Each row is followed by its class.
[ -31   21  -82  131  411  110 -194  -85  -17 -115 -403 -342  161  181
 -444  -99 -105  109 -169 -107  -16  -91  -85 -165 -181  166  -95  183
  -57 -291    0  173 -201] -> V
[-355  174   -2 -129 -128  320 -163 -166  156  522  141  410  -19  -56
  141  136 -144 -182  -96   -3  124   11  241  190 -404 -346  263 -197
  186  -50 -254 -195 -216] -> Y
[ -44   76 -159  135  358  419  373  326   53   87   15  -78  182   13
 -360   42  220  207 -184   59  156   17   58   42  -16 -435   76  281
  -22 -190   91  155   92] -> Y
[  27   32 -426 -369 -254 -186  369   30   -4  242  274  229  -26  -30
  393   47  221  -60  266   82  -99   12  -42  -29 -452 -793  381  -69
  302  127 -198  275   24] -> H
[ -37   47  353 -230 -394 -270 -447  -76  128  144  251  101  -97 -139
  -54  226 -279  116  268   45 -588  285  329 -169  129  319  -18 -141
   56  249 -339 -288  122] -> A
[  77   21   -5 -138 -103  -10   27  111   23  197  -29  -69  -60  139
 -144   33  219  225  129   68 -217  413  143  -45 -195 -163  237 -103
  300  106   51    0  199] -> C
[-142  -76  366  -14   50 -364 -271 -259  135  -72   85   64 -166  -60
  164   47 -251 -268  104 -103   75 -399  -51    9  255  350 -239   35
 -209   23 -257  -17 -504] -> F
[  -5  167 -238  -30  189  398  375   42 -122 -161  -73   57  175   54
 -203 -224   90  402 -244   55 -115  190    7  -32 -208 -329  261   11
   48  -65   71 -164  176] -> V
[ 251  170  -19 -185 -467 -126  240  153  -75  225   23  -24   52  -97
  -23  127   66 -228  523   56 -320  -32  194 -357 -111 -379   -3  -35
   50 -160  -21  148   11] -> C
[  88 -125   47  -36  -83 -174 -345  -88 -203  -15  -36   41  -35 -157
  108   87  -70  140  317  -52 -411  -13  -67   -5  111  353 -222  -53
 -141  208  -91  206 -120] -> H
[-187  -53  257  276   88  411  140  250 -308  325   20  -22 -155  132
 -244   96  341 -204 -328   68  389  369  183 -274   15 -388  336 -106
  251  137 -234  -52   46] -> W
[ 203  188 -286 -103  -80   69  311 -150  358 -373  -65 -129   38   21
  207  271 -277 -386 -196 -237  665 -358 -280   44 -244 -129   97  256
  158   -2  200   34 -241] -> F
[ -19  -30   84  281  199  294  -49   -6 -353  128 -301   15  -43   -2
 -392  -15  -51   13 -553 -162  257  166   42  -48 -214  139   62  249
    1  164 -116  169 -342] -> G
[  -5  -25  324  318  -57    7  245  128 -230 -145 -114 -372 -449  215
 -399  268  412 -186    7 -222  230   63 -156 -233  -41    5  254 -178
  117  187 -225   17 -317] -> G
[ 146   57  -85  -47   68  -59  383  -28  374 -525   48 -132  433  107
    7 -271   -2  249 -145    4 -158 -193 -346 -192   97 -113  -44  -16
 -246 -265  253 -263  235] -> V
[-229  183   68    2 -311 -263   12   42    2  -24  358  187  250  -29
  131  -40   -7 -212   -4   53 -458  -83  198 -194   41 -328  -24  -98
  -70  -85 -156   48 -274] -> X
[   0  117   -2   35   31  207 -272   26  -33 -299 -396 -479 -223   28
 -899  385  -66  345   87 -493 -236  269  148  -52 -421  280  -53  540
  214   68  -54  511 -311] -> A
[  28  107   88   42  -70  -12   -9   83 -232  214  -80  188  221 -156
 -113 -110   28   91  132 -113 -269    2  240 -147   76   60 -163  -41
 -142   29  -90   60    5] -> H
[-333  219  121  -77   -5  106   65  -19  329  135   24  211  463   37
 -298  -31 -273   75 -333  -72 -411 -251  182  177 -111  -36  123  107
 -134 -248 -164   14  162] -> M
[  85   -1  -79  -51  -29 -370  -31 -300   70   58 -147 -107   90  -29
  -10  -72 -205  -39  213  -57 -205 -432    9  -41 -102  361 -237 -172
 -228  -88  -69  -54 -208] -> H
[  47   59 -369   -4  -93 -378 -190 -108 -161    9   72   -3  171 -119
  371 -154  -41 -124   38 -103  -99 -152  -86  146  104  147 -239   65
  -43  139   55   87 -198] -> M
[ 201 -105 -171 -187 -112 -354  276   47  111  323  145  -77  -87   74
  133  123   95  109  165  310 -140  129 -180  -37 -151 -407  336 -381
  124  288 -144 -135  201] -> W
[  -9 -107   37 -120  -96  284  -54  446    4  350   89   44  -48 -118
 -144  192 -114  -54  -10  142  101  388  132   95   14  -27  123  228
   -3   80  121   47  412] -> M
[ 127  -53   54   93   16  -92   71  525  113  -54   -2 -457 -219   -2
  -45  273  -18 -242  102  121 -111  239  131 -197   70   79   52   22
  193  131  -32  274  -69] -> X
[ 225  115 -127 -126  133 -173  105   85  -20 -109  -58   36 -126 -391
  348   78  -18  134  683  -23  -44 -487   -2  198  301  300 -374  154
 -443  -50    1  267  -25] -> G
[ -83   22  -29  -10  -14   95  -44  335   39 -131  245   51 -723 -187
  237  404   71 -339  153   91  293   54   -1  347   38 -304  128  106
  170  274  -29  221 -220] -> G
[ 281  -32  -44  -88  197  -94  408  100  272 -298   61  -54  103   66
  297 -132   56  112  -27  225  -40 -195 -164   34  234 -147  -52 -186
 -118 -150  360 -338  231] -> M
[-180  134 -129 -113  103 -289  377   46  159 -261  208  256   20  -16
  100  -45 -148 -180  -75 -112  123 -491 -124  195  -47 -333  139   37
 -108   48 -166   86  -66] -> T
[-297   53 -260 -276   76   34 -267 -412   48  323   41   17  332  -95
  323 -176  159  386  161 -242   12 -283 -249  284   17 -117 -134  151
 -158  -39 -139 -127   67] -> A
[-102  143    8  213  219  234  210   83  -79 -102  -41   12   38   13
 -343  -30  213  139 -342 -166  172  -75  -50  -75   78 -242  122   -7
  -58  237 -146  -97  186] -> F
[  97  329 -383 -278 -243 -251 -137  -61   77  175  129  216  372 -174
  231  -60  185   51  185 -159 -274 -150   52  -49  -83 -432 -156  244
  -48  -42   57  167   89] -> H
[  68  -36   71  -23 -191 -246   37  275  140   26  235  134 -274 -303
  258  101   54 -345  194  112 -280 -151  242  130  254  -97 -128 -224
 -121  183  -68  -43  222] -> X
[-104  -23  225  212 -244 -134  -99   40  138 -215  -59 -300 -101  131
 -287  194   50 -346   39 -192 -133   20  238 -203  -90   88  -68 -156
  233  -37  -34  193 -138] -> X
[-115 -183   46  -48  138 -185 -198 -211 -244  107 -325 -397  -23  100
 -200  -41 -122   74   -6 -116   51  145  -89  -90 -182  324   55   70
 -100   97 -174   65 -310] -> V
[ 166  -84 -215  250  136  320   10   68  -36 -141 -195 -189 -301   93
  -29  131   18 -152 -330  174  434  166 -186   44 -246    8  108   64
  127   17  285  158  -72] -> Y
[  55   11  142   89  -27 -319   57   22   92  -39   71  -80 -171    6
  278  122  306  126   91  129 -158 -135  168  -94    9   -9  -76 -250
 -184  -97  -60   18   31] -> Y
[  72  -19  -37 -207 -121   -4  367  107   -6  564  235  -29  594   72
   70 -222   89  129   -9  381 -317   34   19 -220  212 -326   99  -30
 -113 -192   32 -346  376] -> T
[-163  135 -261 -145 -377 -116 -214   44  113  309  317  275  268  -34
   45  -98 -188  153  -59  114 -598   52   16  -13 -285 -187   41  237
  200   66 -205  467   54] -> F
[ 190  148  100  281  -20  279  322   57   -5 -458 -297 -299 -127  263
 -584  -24  -57 -198   13 -127  349   -3  -57 -378  -64  137   31  -59
  250 -143  239  -52  -18] -> V
[-319 -161   35  -45 -192   69  -94  150  -22  194  322  121 -235   -3
  275   27   20 -285  -40  136  174  365  122   88  -52  -93  268   63
  334  213 -197  210   -3] -> T
[-266   37 -212  186   19  363 -219   47 -377  125 -322 -479  185  133
 -383 -107  -97  -17 -178 -152  157  433 -107    0 -228  386   87  472
   79 -157   57  377 -375] -> W
[ -24  164  166  180 -180   56  -85  240 -244 -159   34   53  -82   42
 -132   71  355   55  -34  -95 -200  295  212 -313  -76 -238   52  -53
   77  -44  -50  135   55] -> G
[  40  174   60  150  -23  373 -296  154 -113 -309 -131   29 -583 -205
 -479  375  -91   28  396 -295  181   99  143   18  -24  477 -133  366
  112  230  -86  497 -113] -> W
[ -55   15  209  111  -58   37    7  -73 -378   73 -210   72 -169  157
 -153  -17  -87 -189  -10   32   50  -77   56  -12 -138  219   55 -158
  -48  -70   76   -2 -277] -> V
[ -40 -263  234  184    3 -182  -75   24 -319  143 -189 -446  210  141
 -487  -96 -214   85  150   80 -663  107  -65 -419   71  310  -46 -364
  -61   51 -330  -41 -142] -> Y
[   2   68 -121 -123   56 -101  -18   23   49 -242  112  201 -182 -305
  103   20   67  139  359  -27  -28  -17  152  237  213  -87 -125   74
 -160  159    4  102  235] -> W
[ -32 -110  190  -95  -76 -578  132  -46  -67  351  148   93  331  -90
 -106  -31   90  -86  237  -38 -302   21  331 -164  166 -228   10 -276
 -185    5 -384 -200    4] -> F
[ -55  -54  128   -7  -70 -183 -277 -272   98  156  -18  -40 -172    3
 -110  272  -85 -302 -368   -6  325  147   80 -123 -148 -108  167  200
   75  256 -262   93 -237] -> W
[-155  -27  310  130   81  166   80  258   61  124  131    1 -434   -1
 -265  461  -43 -350 -364   72  357  182  360   24  -88 -169  266 -115
   34  204 -131 -270 -189] -> M
[ 113   90   -1   45   55   69  -95 -156  -55  -24 -180 -233  -16   45
  102   27   37   59  -17  -58  223    4 -135 -119   71  228  -49  -77
 -101  -11   78 -298  -82] -> M
[  38   63  129  -69  -21 -223 -235 -222  -61   -2  213  188 -281 -130
  279   85  -18   18  313   21   52 -158   90   47  229   96 -269  -60
  -91   87  -47 -220 -446] -> T
[   4   38  317  -80  219  297  105   40  233 -338 -132  211  116   54
 -229  -25 -250  -35 -539   28   89  -93   81  -67  -33 -113   96  256
 -191 -343  146 -159  264] -> V
[ 136   23  165  -91 -442 -663 -138 -263 -347  166  -12  136   18   81
    3   12   57 -111   16 -135 -428   24  288 -167 -164  139  -53 -308
   44  279  -33 -157 -227] -> H
[ -35  -54  118 -128  262 -115  -84 -174   57 -216  -40  197   55 -184
 -141  -93 -187  349   21  -75 -218 -175  -12  130  157   41 -151  165
 -265  105 -168   47   34] -> G
[  83  -49   87   -4 -165  -67   43  247 -157  297  -89 -382 -294    8
  -20  178  281  -72  202   84  -50  231  -96 -127   20   23  209   56
   26  112 -200  189   82] -> V
[ -82 -192 -246  -29  300  -62  -95 -139  -13  157 -155 -397   76   28
  309 -309  -40 -210  265   69  327 -266 -415  135  227  136 -186   48
 -133 -282   34  -41 -163] -> F
[ 246    2   13  -38 -231 -405  249  375  -96 -109  237  282   65 -127
  179   50  -65 -258  418  -25 -594 -271  289   19  211  -22 -234 -259
  164  160  101  209   20] -> M
[-212   97  -25  -22  -77 -323   83  -88  312 -197  360  167  111   43
  223 -121   80 -135  -59  -43  -67 -358   79  173  199 -235  -96  -14
   65 -148  -42  -51  100] -> M
[-127   16  119    5   14  358   48  188  -50  105   51   31  150   83
  -89  -90  -96  -61 -197   94   85   42  337 -127  -78  -22 -169  315
   75 -310  313   81 -136] -> T
[  42  -98  151   50 -178  -52   45  202  195  475  -56 -260  158  179
 -185  184   -5 -111 -392  229 -144  544  176 -293 -273 -256  393 -182
  315   88 -178  -49  180] -> A
[-123  198   56  -30 -267   86 -391  147  111  181   54 -206 -301  -80
  -53  389 -128 -124  334 -192   69  248  117  -33 -170  341   27    4
  115   57 -166  -78 -288] -> A
[ -11  -29   97  -34   66 -220 -115 -330  -57  134  -32 -196  -30  105
  -31    9  -76  -64  125    5  230   84  230 -193  -60  -53 -125  -70
  113 -208  -62 -280 -595] -> W
[ -20 -104   81   52  108  -78 -259 -110   34 -206 -134 -260  -15    6
 -233   39 -318   21  -60 -202  175 -148 -152    5   65  612 -260  356
 -196  -78   17   92 -214] -> W
[-164  173 -108  -85 -146  -39  247  -55 -249   89 -113  221  -44  101
 -191 -209 -157  -73  171 -127 -108   46   99   94 -420  213  309 -102
  144   70 -124  151 -289] -> V
[ -47   21   46    3   25 -167   99 -170 -257 -121 -331 -274   15  161
 -279  -87   73  -90   -6 -347  115 -136 -199 -205 -250  238  117   36
 -146   65 -115   50 -306] -> G
[ -28  307 -140  -63 -124  409  -92  -90  -59  209  -20  -40 -153  -30
  -48  264  202   28  -76 -103  677  303 -360  -95 -129 -249  394  261
  -89  176 -115 -187   -8] -> C
[ 104   12  -99 -192  -78  -88   75  164  -33  298  -20   47  235 -287
   70  117 -201  -40  191   23 -412   61  287  208   66  -11   36  -14
   10   88 -184   35  164] -> G
[ 167  -94  375 -193 -180 -246   99 -152   92   71   43   67   84   97
  -81   10 -264 -195  -93   99  162  -43  -94 -406  152   48   99   38
  -59  155  -94 -228  129] -> X
[-159  -16  385  155    5  233  -30  124   -3 -335 -129 -191  -41   84
 -153    0 -186 -244 -329 -119  -20  144  150 -274   15  179   15   37
   95  -18   -1   -9 -239] -> F
[ -46   24  402  150  -29   65 -121 -193 -175 -105  -74  259 -582   80
  198  148   61 -454 -164 -107  627   29  129  -32  -20  139  120 -267
  134  222   -3 -263 -395] -> M
[-149  132    3   12   31  154  253 -113  184 -592  232  266 -284    7
  -37   17  -56 -111 -249 -194  582 -146 -179   20 -152 -148  140  231
  -91   20   48  -90 -289] -> W
